Below are the code and all the weights of a small trained network. Each question names an input and a class and asks about switching units off, where a switched-off unit gives its printed mean instead of its output.

import numpy as np


def w(rows, s, z=0):
    codes = np.array(rows[::2]) - 128.0
    scale = np.full(codes.shape[1], s)
    scale[-1] = z or s
    return codes * scale


def f(y):
    return np.maximum(y, 0)


def log_softmax(a):
    a = a - a.max(-1, keepdims=True)
    return a - np.log(np.exp(a).sum(-1, keepdims=True))


def net(x, mask):
    res = np.array(x, float).reshape(1, 4) / 4 @ E
    y = f(res @ A[0][:, :-1].T + A[0][:, -1])
    res = res + np.where(mask, y, B[0][:, -1]) @ B[0][:, :-1]
    return log_softmax(res[-1] @ U[:, :-1].T + U[:, -1])


A, B = {}, {}
E = w([
[117,223,147,114,128,196,196,184,202,174],'x0',
[84,81,135,63,124,137,133,115,88,65],'x1',
[129,207,4,153,238,124,157,130,105,81],'x2',
[145,136,102,156,148,200,95,86,138,116],'x3',
],0.014)
A[0] = w([
[151,120,115,221,115,65,84,115,123,166,112],'n1',
[157,76,112,194,149,60,81,111,114,124,99],'n2',
[119,84,189,104,87,91,126,132,130,146,139],'n3',
[147,151,131,149,123,7,148,138,145,176,111],'n4',
[147,130,134,154,122,224,96,105,153,149,175],'n5',
[126,144,93,133,157,216,122,125,112,82,75],'n6',
[128,174,100,103,172,118,164,134,120,110,253],'n7',
[110,88,93,107,159,161,121,109,127,44,215],'n8',
],0.015,0.0043)
B[0] = w([
[223,86,226,174,139,96,137,140,124,86,206],'n1',
[165,98,121,179,110,40,82,145,58,190,228],'n2',
[159,107,134,16,28,130,138,102,139,118,252],'n3',
[48,142,163,220,90,219,157,194,81,119,202],'n4',
[87,105,125,210,173,152,167,253,126,178,209],'n5',
[79,151,67,107,175,151,150,95,166,60,205],'n6',
[65,144,159,188,52,160,170,94,214,102,228],'n7',
[153,243,114,112,131,135,117,101,59,94,215],'n8',
],0.013,0.018)
U = w([
[163,117,125,102,134,126,44,100,8,116,71],'0',
[182,70,143,166,225,160,104,132,159,137,1],'1',
[106,83,126,48,74,142,113,109,177,167,142],'2',
[135,71,192,170,76,111,119,165,145,173,202],'3',
[59,163,90,177,190,225,141,133,128,115,222],'4',
[155,135,95,142,184,141,99,62,128,88,36],'5',
[105,95,113,131,157,140,114,144,195,186,40],'6',
],0.011,0.0036)

Each question gives the input, the list of numbers given to net, and the class t.
The units are the neurons (one row each of A and B). Each row of codes is followed by its name. A weight is (code - 128) times the scale printed after its matrix; where a second scale follows, it is the last column's (A, B and U).
mask holds one flag per neuron, in row order. A switched-off neuron (its flag False) gives its mean, the last column of its row in B, instead of its output. The means were averaged over made-up inputs and are rounded, as every weight is.
A unit's drop is (log p(t) with every unit on - log p(t) with that unit switched off) / (log p(t) with every unit on - log p(t) with every unit switched off).
The circuit of an input: a set's keep is (log p(t) with only the set's units on - log p(t) with every unit switched off) / (log p(t) with every unit on - log p(t) with every unit switched off). Starting from all 8 units, units are removed one at a time, each time the one whose removal leaves the highest keep (on an exact tie, the one counted first), for as long as the keep stays at least 0.8.
units of the circuit, in order: the units of the circuit, biggest drop first
most important unit: the unit with the biggest drop
k most important neurons: the k neurons with the biggest drops, biggest first
drop of u: that unit's drop, to one decimal
input [2,6,2,-7], class 2: units of the circuit, in order -> [n5]
input [-2,-3,5,-3], class 3: 3 most important neurons -> [n6, n1, n2]
input [6,0,1,-7], class 4: 3 most important neurons -> [n2, n3, n1]
input [-6,5,7,8], class 5: 4 most important neurons -> [n6, n4, n2, n5]
input [-2,-7,7,-3], class 3: 3 most important neurons -> [n1, n2, n8]
input [4,-3,-2,1], class 4: 4 most important neurons -> [n2, n3, n1, n5]
input [4,4,2,-8], class 4: 4 most important neurons -> [n2, n3, n1, n4]
input [-5,-6,4,5], class 1: units of the circuit, in order -> [n3, n1]
input [-5,2,5,5], class 5: units of the circuit, in order -> [n6, n4]
input [-7,-1,5,8], class 0: 2 most important neurons -> [n2, n8]
input [0,8,-5,1], class 2: 2 most important neurons -> [n3, n2]
input [-8,0,-3,-4], class 0: 2 most important neurons -> [n7, n5]
input [3,-6,-4,8], class 1: 2 most important neurons -> [n4, n7]
input [6,0,-7,-5], class 2: units of the circuit, in order -> [n3]
input [-3,3,4,0], class 5: units of the circuit, in order -> [n4, n5, n3]
input [-4,-8,7,0], class 3: 2 most important neurons -> [n1, n2]
input [-2,6,-1,0], class 0: drop of n8 -> 0.0
input [-5,8,-7,-6], class 2: drop of n3 -> 1.0
input [5,2,-7,-6], class 2: drop of n3 -> 0.1
input [-3,6,1,-8], class 0: most important unit -> n8
